[[132 142 114 127 137 144 136 153 113]
 [127 147 117 127 128 134 128 148 120]
 [134 151 125 129 120 135 133 141 127]
 [130 142 113 129 134 137 131 151 116]
 [135 153 124 128 121 136 132 143 126]
 [133 151 123 128 121 137 130 143 125]
 [127 142 112 127 128 135 129 154 111]
 [130 145 119 128 128 136 131 146 115]]
=>
[[113 120 127 116 126 125 111 115]
 [153 148 141 151 143 143 154 146]
 [136 128 133 131 132 130 129 131]
 [144 134 135 137 136 137 135 136]
 [137 128 120 134 121 121 128 128]
 [127 127 129 129 128 128 127 128]
 [114 117 125 113 124 123 112 119]
 [142 147 151 142 153 151 142 145]
 [132 127 134 130 135 133 127 130]]

[[118 157 131 131 113]
 [111 129 146 151 128]]
=>
[[113 128]
 [131 151]
 [131 146]
 [157 129]
 [118 111]]

[[123 125 131 148 132 131 134 119 141 138]
 [126 118 126 144 127 134 126 117 144 141]
 [126 118 124 143 127 133 125 117 144 142]
 [129 151 148 141 144 133 152 137 123 109]
 [123 149 148 147 146 129 154 135 125 116]
 [126 151 148 143 145 131 153 137 123 111]
 [123 123 129 148 131 130 132 119 141 140]]
=>
[[138 141 142 109 116 111 140]
 [141 144 144 123 125 123 141]
 [119 117 117 137 135 137 119]
 [134 126 125 152 154 153 132]
 [131 134 133 133 129 131 130]
 [132 127 127 144 146 145 131]
 [148 144 143 141 147 143 148]
 [131 126 124 148 148 148 129]
 [125 118 118 151 149 151 123]
 [123 126 126 129 123 126 123]]

[[142 115 115 116 120 139 132 126 112 121]
 [115 125 128 138 135 103 134 136 140 127]]
=>
[[121 127]
 [112 140]
 [126 136]
 [132 134]
 [139 103]
 [120 135]
 [116 138]
 [115 128]
 [115 125]
 [142 115]]

[[109 137 118 143 132]
 [127 139 130 128 137]
 [141 154 131 124 150]
 [124 124 115 143 120]
 [123 129 121 137 127]
 [126 131 131 126 131]
 [122 136 137 122 138]
 [110 140 118 143 134]
 [114 137 118 141 132]
 [147 132 126 127 132]]
=>
[[132 137 150 120 127 131 138 134 132 132]
 [143 128 124 143 137 126 122 143 141 127]
 [118 130 131 115 121 131 137 118 118 126]
 [137 139 154 124 129 131 136 140 137 132]
 [109 127 141 124 123 126 122 110 114 147]]

[[134 129 157]
 [147 133 124]
 [133 129 132]
 [144 131 124]
 [131 129 126]
 [147 132 125]
 [142 133 125]
 [148 132 126]]
=>
[[157 124 132 124 126 125 125 126]
 [129 133 129 131 129 132 133 132]
 [134 147 133 144 131 147 142 148]]

[[130 146 111 115]
 [130  98 129 113]
 [130 113 121 131]]
=>
[[115 113 131]
 [111 129 121]
 [146  98 113]
 [130 130 130]]

[[111 147 132 148 136]
 [133  99 137 122 131]
 [106 151 149 134 143]
 [142 103 107 113 130]
 [104 151 108 106 119]
 [117 123 153 123 139]
 [142 138  98 127 102]
 [108 140 124 112 121]]
=>
[[136 131 143 130 119 139 102 121]
 [148 122 134 113 106 123 127 112]
 [132 137 149 107 108 153  98 124]
 [147  99 151 103 151 123 138 140]
 [111 133 106 142 104 117 142 108]]
---
[[153 116 123 108 132 131 144 131 102 106 136 126]
 [105 148 133 153 128 120 115 126 154 148 116 139]
 [145 119 134 104 132 145 131 139 108 113 146 124]
 [106 146 129 156 128 115 119 124 154 149 114 139]
 [132 144 143 131 150 135 129 150 125 129 141 155]
 [114 142 147 129 131 146 107 140 141 139 139 135]
 [141 110 106 126 124 109 150 113 115 117 117 117]
 [126 146 147 132 148 139 122 151 132 135 142 153]]
=>
[[105 148 133 153 128 120 115 126 154 148 116 139]
 [106 146 129 156 128 115 119 124 154 149 114 139]
 [114 142 147 129 131 146 107 140 141 139 139 135]
 [126 146 147 132 148 139 122 151 132 135 142 153]]

[[113 146 138 112 136 136 124 140 121]
 [126 148 109 133 123 146 126 116 128]
 [145 139 110 120 108 120 121 116 128]
 [137 139 103 129 116 133 126 106 129]
 [129 141 142 117 122 120 148 108 131]
 [130 157 125 133 141 132 121 149 130]
 [137 143 127 123 125 112 126 107 105]
 [117 128 151 138 151 143 125 129 118]]
=>
[[126 148 109 133 123 146 126 116 128]
 [137 139 103 129 116 133 126 106 129]
 [130 157 125 133 141 132 121 149 130]
 [117 128 151 138 151 143 125 129 118]]

[[156 115 148 115 151 106]
 [141 149 118 152 115 135]]
=>
[[141 149 118 152 115 135]]

[[148 149 116 139 116 148 106 114 117 148 115]
 [122 129 151 115 151 109 144 147 140 119 140]
 [124 116 112 133 111 141 118 116 121 127 107]
 [126 134 151 119 152 112 141 148 141 122 149]]
=>
[[122 129 151 115 151 109 144 147 140 119 140]
 [126 134 151 119 152 112 141 148 141 122 149]]

[[135 144 111 130]
 [140 138 110 138]
 [131 114 136 147]
 [151 111 135 147]]
=>
[[140 138 110 138]
 [151 111 135 147]]

[[126 125 140 130 145]
 [119 121 140 130 146]
 [117 117 146 130 152]
 [119 124 141 130 146]]
=>
[[119 121 140 130 146]
 [119 124 141 130 146]]
---
[[146 147 108 128 113 151 112 133 148 147 145 142 147 132 147]
 [145 145 119 103 109 127 114 122 143 145 143 107 143 114 144]
 [113 108 145 155 152 124 148 131 114 111 111 152 111 143 110]
 [148 149 110 120 112 148 111 131 149 148 149 128 149 125 149]]
=>
[[149 125 149 128 149 148 149 131 111 148 112 120 110 149 148]
 [110 143 111 152 111 111 114 131 148 124 152 155 145 108 113]
 [144 114 143 107 143 145 143 122 114 127 109 103 119 145 145]
 [147 132 147 142 145 147 148 133 112 151 113 128 108 147 146]]

[[121 130 123 119 129 133 134 130 138 139]
 [129 128 128 127 128 128 129 128 128 139]
 [140 115 133 152 130 127 118 136 125 139]
 [130 124 129 129 128 128 128 126 129 139]
 [122 129 125 122 127 131 132 129 135 139]
 [129 129 127 133 130 125 129 130 132 139]
 [127 127 129 129 129 128 128 127 128 139]
 [127 124 129 129 129 128 128 126 129 139]
 [127 108 135 135 140 129 127 117 133 139]]
=>
[[139 133 117 127 129 140 135 135 108 127]
 [139 129 126 128 128 129 129 129 124 127]
 [139 128 127 128 128 129 129 129 127 127]
 [139 132 130 129 125 130 133 127 129 129]
 [139 135 129 132 131 127 122 125 129 122]
 [139 129 126 128 128 128 129 129 124 130]
 [139 125 136 118 127 130 152 133 115 140]
 [139 128 128 129 128 128 127 128 128 129]
 [139 138 130 134 133 129 119 123 130 121]]

[[151 129 148 129 138]
 [107 122 142 129 153]
 [107 114 142 129 137]]
=>
[[137 129 142 114 107]
 [153 129 142 122 107]
 [138 129 148 129 151]]

[[128 116 119 119 132 123 129 115 131]
 [151 126 127 126 152 139 146 122 149]
 [130 127 128 127 129 128 128 127 129]
 [137 112 103 103 146 145 148 112 147]
 [115 111 119 119 117 108 114 112 116]]
=>
[[116 112 114 108 117 119 119 111 115]
 [147 112 148 145 146 103 103 112 137]
 [129 127 128 128 129 127 128 127 130]
 [149 122 146 139 152 126 127 126 151]
 [131 115 129 123 132 119 119 116 128]]

[[133 112 135 151 143]
 [129 140 140 127 123]
 [128 110 134 156 149]
 [120 140 131 124 125]
 [125 110 133 156 150]
 [142 146 147 121 110]
 [154 147 154 119 102]
 [146 117 144 148 136]]
=>
[[136 148 144 117 146]
 [102 119 154 147 154]
 [110 121 147 146 142]
 [150 156 133 110 125]
 [125 124 131 140 120]
 [149 156 134 110 128]
 [123 127 140 140 129]
 [143 151 135 112 133]]

[[135 128 150 150 128 149]
 [123 127 128 129 128 128]
 [126 149 129 128 150 128]
 [123 150 149 127 150 149]]
=>
[[149 150 127 149 150 123]
 [128 150 128 129 149 126]
 [128 128 129 128 127 123]
 [149 128 150 150 128 135]]

[[140 145 109 134 116 121 132 128 125 126 144 126 141]
 [120 143 124 128 140 128 130 132 129 122 130 130 139]
 [119 136 121 126 133 140 132 132 121 125 123 126 117]
 [101 125 125 129 134 123 129 130 133 131 131 125 109]
 [113 124 123 124 134 128 128 125 125 129 137 119 151]]
=>
[[151 119 137 129 125 125 128 128 134 124 123 124 113]
 [109 125 131 131 133 130 129 123 134 129 125 125 101]
 [117 126 123 125 121 132 132 140 133 126 121 136 119]
 [139 130 130 122 129 132 130 128 140 128 124 143 120]
 [141 126 144 126 125 128 132 121 116 134 109 145 140]]
